Below are the code and all the weights of a small trained network. Each question names an input and a class and asks about switching units off, where a switched-off unit gives its printed mean instead of its output.

import numpy as np


def w(rows, s, z=0):
    codes = np.array(rows[::2]) - 128.0
    scale = np.full(codes.shape[1], s)
    scale[-1] = z or s
    return codes * scale


def norm(h):
    return h / np.sqrt((h * h).mean(-1, keepdims=True) + 1e-5)


def f(y):
    return y / 2 * (1 + np.tanh(0.7978845608 * (y + 0.044715 * y**3)))


def log_softmax(a):
    a = a - a.max(-1, keepdims=True)
    return a - np.log(np.exp(a).sum(-1, keepdims=True))


def net(x, mask):
    res = np.array(x, float).reshape(1, 7) / 4 @ E
    u = 0
    for l in range(4):
        y = f(norm(res) @ A[l][:, :-1].T + A[l][:, -1])
        res = res + np.where(mask[u : u + 5], y, B[l][:, -1]) @ B[l][:, :-1]
        u += 5
    return log_softmax(norm(res)[-1] @ U[:, :-1].T + U[:, -1])


A, B = {}, {}
E = w([
[181,161,113,132,119,38,101],'x0',
[127,128,126,128,130,128,129],'x1',
[129,130,126,128,127,129,128],'x2',
[128,129,127,128,128,129,129],'x3',
[188,160,152,153,217,171,18],'x4',
[126,125,133,130,129,126,131],'x5',
[94,254,195,65,153,121,66],'x6',
],0.0096)
A[0] = w([
[16,121,82,72,156,229,166,214],'0.n1',
[180,99,111,140,209,250,144,119],'0.n2',
[84,173,136,71,87,81,145,25],'0.n3',
[51,155,189,57,89,227,121,3],'0.n4',
[59,55,95,187,211,254,90,2],'0.n5',
],0.0076,0.004)
B[0] = w([
[159,184,221,182,169,158,166,253],'0.n1',
[124,35,165,155,38,161,73,215],'0.n2',
[86,214,95,191,111,93,75,165],'0.n3',
[76,109,158,178,160,54,253,187],'0.n4',
[149,24,126,190,91,149,122,208],'0.n5',
],0.011,0.0061)
A[1] = w([
[150,151,16,123,31,84,206,13],'1.n1',
[33,125,184,85,121,235,171,251],'1.n2',
[149,184,173,232,166,149,99,127],'1.n3',
[146,102,190,159,146,255,191,154],'1.n4',
[200,82,78,154,176,152,65,197],'1.n5',
],0.0081,0.0031)
B[1] = w([
[138,2,160,92,174,93,99,185],'1.n1',
[154,143,75,142,112,221,192,219],'1.n2',
[168,79,83,73,133,121,176,205],'1.n3',
[79,154,105,62,182,138,10,255],'1.n4',
[142,166,156,158,95,139,207,201],'1.n5',
],0.011,0.0069)
A[2] = w([
[158,227,154,96,125,155,119,34],'2.n1',
[83,125,168,113,193,246,117,95],'2.n2',
[85,144,127,135,79,35,156,72],'2.n3',
[57,176,99,127,45,49,111,2],'2.n4',
[69,107,20,120,72,169,172,52],'2.n5',
],0.011,0.0051)
B[2] = w([
[125,48,158,96,147,108,71,171],'2.n1',
[90,95,26,68,134,85,144,254],'2.n2',
[103,106,131,81,72,70,105,169],'2.n3',
[33,236,139,119,20,179,122,160],'2.n4',
[146,132,142,70,247,167,82,144],'2.n5',
],0.012,0.0077)
A[3] = w([
[203,180,119,246,82,112,145,72],'3.n1',
[138,85,41,98,211,178,152,151],'3.n2',
[174,173,196,135,158,118,47,2],'3.n3',
[87,166,132,114,114,83,161,110],'3.n4',
[77,203,159,219,148,171,230,91],'3.n5',
],0.013,0.0075)
B[3] = w([
[123,210,172,97,249,160,234,154],'3.n1',
[117,201,116,106,131,96,117,252],'3.n2',
[186,38,105,156,85,78,141,144],'3.n3',
[134,142,170,170,167,225,125,161],'3.n4',
[219,66,169,199,127,119,156,174],'3.n5',
],0.018,0.011)
U = w([
[43,209,31,7,223,128,99,142],'0',
[243,196,243,219,223,181,242,189],'1',
[240,24,163,116,69,8,88,253],'2',
[16,239,242,119,14,100,49,14],'3',
[137,15,85,215,62,246,27,72],'4',
],0.017,0.0056)

Each question gives the input, the list of numbers given to net, and the class t.
The units are the neurons (one row each of A and B). Each row of codes is followed by its name. A weight is (code - 128) times the scale printed after its matrix; where a second scale follows, it is the last column's (A, B and U).
mask holds one flag per neuron, layer by layer. A switched-off neuron (its flag False) gives its mean, the last column of its row in B, instead of its output. The means were averaged over made-up inputs and are rounded, as every weight is.
A unit's drop is (log p(t) with every unit on - log p(t) with that unit switched off) / (log p(t) with every unit on - log p(t) with every unit switched off).
The circuit of an input: a set's keep is (log p(t) with only the set's units on - log p(t) with every unit switched off) / (log p(t) with every unit on - log p(t) with every unit switched off). Starting from the 12 units with the biggest drops (on a tie, the unit counted first), units are removed one at a time, each time the one whose removal leaves the highest keep (on an exact tie, the one counted first), for as long as the keep stays at least 0.8.
circuit, biggest first: the units of the circuit, biggest drop first
k most important neurons: the k neurons with the biggest drops, biggest first
k most important neurons of layer l: the k neurons of layer l with the biggest drops, biggest first
drop when u is switched off: that unit's drop, to one decimal
input [-4,-4,-5,8,7,-3,-2], class 4: circuit, biggest first -> 0.n2
input [1,0,-4,-4,-1,-3,3], class 3: 2 most important neurons -> 0.n1, 2.n3
input [7,0,3,-7,1,-7,7], class 2: 2 most important neurons of layer 3 -> 3.n3, 3.n2
input [-8,2,2,-5,-1,-5,4], class 1: 2 most important neurons -> 0.n4, 0.n1
input [7,-5,7,7,1,3,6], class 2: 3 most important neurons -> 3.n3, 0.n4, 2.n1
input [5,2,0,2,1,2,-8], class 1: 3 most important neurons -> 1.n4, 2.n2, 1.n5
input [-8,2,-7,3,7,-2,1], class 0: 2 most important neurons of layer 3 -> 3.n2, 3.n5
input [-7,-2,0,3,-1,-3,-5], class 0: 2 most important neurons -> 1.n4, 3.n2
input [-4,-8,-1,-5,5,-2,-2], class 4: 2 most important neurons -> 0.n2, 0.n5
input [1,7,4,-3,-3,4,2], class 3: 2 most important neurons -> 0.n3, 2.n3
input [5,8,5,7,-1,-5,7], class 3: 2 most important neurons -> 0.n1, 2.n4
input [0,2,-4,-2,8,-3,-2], class 4: 2 most important neurons of layer 0 -> 0.n2, 0.n3
input [-4,7,-3,1,0,7,5], class 1: 2 most important neurons -> 0.n4, 3.n5
input [-2,1,-4,0,8,-2,-1], class 4: circuit, biggest first -> 0.n2
input [0,4,5,-6,-5,3,1], class 1: 2 most important neurons of layer 0 -> 0.n3, 0.n5
input [7,6,3,5,-2,-2,7], class 3: drop when 2.n5 is switched off -> 0.0
input [6,-3,4,2,2,0,7], class 2: drop when 3.n3 is switched off -> 0.3
input [-8,-6,2,6,5,5,-1], class 4: drop when 0.n5 is switched off -> 3.2
input [-3,2,-5,-6,0,0,6], class 1: 2 most important neurons -> 0.n4, 0.n2
input [5,6,-5,-5,1,-4,7], class 2: circuit, biggest first -> 3.n3
